Below is a small trained network, with its code and all its weights. Each question gives an input and a target symbol and asks what happens when units are switched off, that is, made to give their printed mean instead of their output.

import numpy as np


def w(rows, s, z=0):
    codes = np.array(rows[::2]) - 128.0
    scale = np.full(codes.shape[1], s)
    scale[-1] = z or s
    return codes * scale


def f(y):
    return np.maximum(y, 0)


def softmax(a):
    e = np.exp(a - a.max(-1, keepdims=True))
    return e / e.sum(-1, keepdims=True)


def log_softmax(a):
    a = a - a.max(-1, keepdims=True)
    return a - np.log(np.exp(a).sum(-1, keepdims=True))


def net(x, mask):
    ids = ['ΓΘΞΦαδεηλμστω'.index(c) for c in x.split()]
    T = len(ids)
    res = E[ids] + P[:T]
    u = 0
    for l in range(3):
        q, k, v = (res @ M[l].T for M in (Q, K, V))
        z = softmax(np.where(np.tri(T) > 0, q @ k.T / 2**0.5, -1e9)) @ v
        res = res + np.where(mask[u], z, O[l][:, -1]) @ O[l][:, :-1]
        u += 1
        y = f(res @ A[l][:, :-1].T + A[l][:, -1])
        res = res + np.where(mask[u : u + 4], y, B[l][:, -1]) @ B[l][:, :-1]
        u += 4
    return log_softmax(res[-1] @ U[:, :-1].T + U[:, -1])


Q, K, V, O, A, B = {}, {}, {}, {}, {}, {}
E = w([
[158,106,179,210],'Γ',
[211,211,134,253],'Θ',
[86,98,81,117],'Ξ',
[190,166,152,132],'Φ',
[127,121,136,75],'α',
[197,114,65,139],'δ',
[243,123,91,133],'ε',
[178,109,72,87],'η',
[186,165,114,75],'λ',
[107,103,92,134],'μ',
[188,132,53,90],'σ',
[215,120,70,119],'τ',
[114,102,67,113],'ω',
],0.017)
P = w([
[2,173,96,141],'0',
[158,102,161,110],'1',
[156,107,160,110],'2',
[152,94,166,104],'3',
[133,101,156,105],'4',
[130,97,174,104],'5',
[127,101,166,112],'6',
[109,97,161,113],'7',
[116,91,181,112],'8',
[106,86,171,116],'9',
[101,87,175,115],'10',
[104,88,173,112],'11',
[112,90,183,106],'12',
[123,74,177,108],'13',
],0.0096)
Q[0] = w([
[1,120,210,88],'L0H0',
[143,99,50,158],'L0H0',
],0.0087)
K[0] = w([
[201,31,169,2],'L0H0',
[213,19,52,207],'L0H0',
],0.0055)
V[0] = w([
[51,149,122,154],'L0H0',
[143,173,142,253],'L0H0',
],0.0043)
O[0] = w([
[85,219,135,197,1],'L0H0',
[168,2,212,117,213],'L0H0',
],0.0078,0.00055)
A[0] = w([
[85,87,131,4,202],'L0N0',
[109,175,75,113,3],'L0N1',
[113,123,85,29,91],'L0N2',
[167,176,126,78,159],'L0N3',
],0.013,0.0042)
B[0] = w([
[207,143,86,133,255],'L0N0',
[65,104,138,195,136],'L0N1',
[255,77,110,234,204],'L0N2',
[55,60,57,163,183],'L0N3',
],0.0099,0.0072)
Q[1] = w([
[34,255,99,20],'L1H0',
[221,83,84,222],'L1H0',
],0.0064)
K[1] = w([
[255,195,190,164],'L1H0',
[43,209,129,234],'L1H0',
],0.0086)
V[1] = w([
[2,88,125,168],'L1H0',
[127,61,220,126],'L1H0',
],0.0078)
O[1] = w([
[82,255,153,53,254],'L1H0',
[218,92,153,101,15],'L1H0',
],0.0083,0.007)
A[1] = w([
[48,86,219,162,214],'L1N0',
[190,116,144,176,45],'L1N1',
[107,170,126,60,2],'L1N2',
[77,1,96,148,235],'L1N3',
],0.0098,0.0071)
B[1] = w([
[228,137,20,47,168],'L1N0',
[8,170,198,82,169],'L1N1',
[180,136,104,68,140],'L1N2',
[253,218,9,132,254],'L1N3',
],0.0082,0.0066)
Q[2] = w([
[203,216,19,180],'L2H0',
[247,255,47,159],'L2H0',
],0.0087)
K[2] = w([
[97,242,181,140],'L2H0',
[70,244,160,228],'L2H0',
],0.011)
V[2] = w([
[50,169,152,255],'L2H0',
[38,167,119,30],'L2H0',
],0.0094)
O[2] = w([
[105,95,181,247,254],'L2H0',
[169,219,172,134,184],'L2H0',
],0.012,0.0063)
A[2] = w([
[203,135,135,131,183],'L2N0',
[150,156,146,9,1],'L2N1',
[153,180,100,190,207],'L2N2',
[150,167,184,182,62],'L2N3',
],0.015,0.0065)
B[2] = w([
[44,196,147,119,202],'L2N0',
[254,135,158,177,158],'L2N1',
[118,54,204,64,251],'L2N2',
[120,152,27,181,191],'L2N3',
],0.0097,0.028)
U = w([
[140,97,157,135,86],'Γ',
[67,174,128,115,134],'Θ',
[128,169,139,98,185],'Ξ',
[149,119,51,172,86],'Φ',
[149,106,101,175,79],'α',
[112,123,176,77,225],'δ',
[137,126,128,130,116],'ε',
[118,161,55,77,237],'η',
[124,130,100,108,254],'λ',
[149,127,127,253,108],'μ',
[145,90,189,123,100],'σ',
[177,127,107,141,58],'τ',
[101,140,174,54,199],'ω',
],0.012,0.0023)

Each question gives the input, a string of symbols that net reads in full, and the target symbol t.
The units are the heads (2 rows each of Q, K, V and O) and the neurons (one row each of A and B). Each row of codes is followed by its name. A weight is (code - 128) times the scale printed after its matrix; where a second scale follows, it is the last column's (O, A, B and U).
mask holds one flag per unit, layer by layer, with each layer's heads first. A switched-off unit (its flag False) gives its mean, the last column of its rows in O or B, instead of its output. The means were averaged over made-up inputs and are rounded, as every weight is.
A unit's drop is (log p(t) with every unit on - log p(t) with that unit switched off) / (log p(t) with every unit on - log p(t) with every unit switched off).
The circuit of an input: a set's keep is (log p(t) with only the set's units on - log p(t) with every unit switched off) / (log p(t) with every unit on - log p(t) with every unit switched off). Starting from the 12 units with the biggest drops (on a tie, the unit counted first), units are removed one at a time, each time the one whose removal leaves the highest keep (on an exact tie, the one counted first), for as long as the keep stays at least 0.8.
circuit, biggest first: the units of the circuit, biggest drop first
top k neurons: the k neurons with the biggest drops, biggest first
top k neurons in layer l: the k neurons of layer l with the biggest drops, biggest first
input Φ Γ η ω, target ω: top 3 neurons : [L0N2; L2N3; L0N0]
input η ω ω Γ, target Φ: circuit, biggest first : [L2H0; L1H0; L1N3]
input Γ λ ε η λ τ τ ω, target τ: top 2 neurons : [L2N1; L1N0]
input ε α Ξ Ξ δ α η Ξ ω, target η: circuit, biggest first : [L2H0]
input μ η ε λ ε Γ ω, target Ξ: top 4 neurons : [L1N0; L0N0; L0N2; L2N1]
input Ξ ω Ξ η Ξ α, target Θ: top 2 neurons : [L2N3; L0N1]
input μ λ μ α ω ε Φ η ω σ α ε, target Ξ: top 3 neurons : [L1N0; L0N2; L0N0]
input η η λ Ξ Φ ω ω Φ ω ω, target Φ: circuit, biggest first : [L1H0; L2H0; L2N2]
input η μ μ Ξ, target Φ: circuit, biggest first : [L1H0; L1N3]
input ω μ λ δ Ξ σ Γ μ μ τ ω, target μ: circuit, biggest first : [L0H0; L2H0; L0N1]
input ε Γ ω α ω μ μ μ, target η: top 3 neurons : [L1N3; L1N0; L2N2]
input η η σ, target Φ: top 2 neurons : [L0N2; L1N3]
input ω μ ω ε λ ω Φ μ ε μ σ, target μ: top 4 neurons : [L2N3; L0N1; L1N3; L0N2]
input Ξ ω ω Ξ ε, target Θ: top 2 neurons in layer 1 : [L1N0; L1N3]
input α α τ α δ τ η ε ε μ, target σ: top 2 neurons : [L2N3; L0N1]
input ε Ξ δ δ σ Γ, target η: circuit, biggest first : [L2H0; L1H0; L1N0; L1N3]
input ω α ω η τ ε τ ε η α ω Γ η, target μ: circuit, biggest first : [L2H0; L0H0; L0N1]
input η ω ε λ τ α τ μ δ, target Φ: top 2 neurons : [L0N2; L1N3]
input ε ε α Φ η δ τ μ ω τ Γ τ Ξ μ, target η: top 3 neurons : [L1N3; L2N2; L1N0]
input η ω Ξ Γ ω, target Φ: circuit, biggest first : [L2H0; L2N2]
input ε σ ε τ ω Ξ ω Φ ε λ λ, target η: top 2 neurons in layer 2 : [L2N2; L2N1]
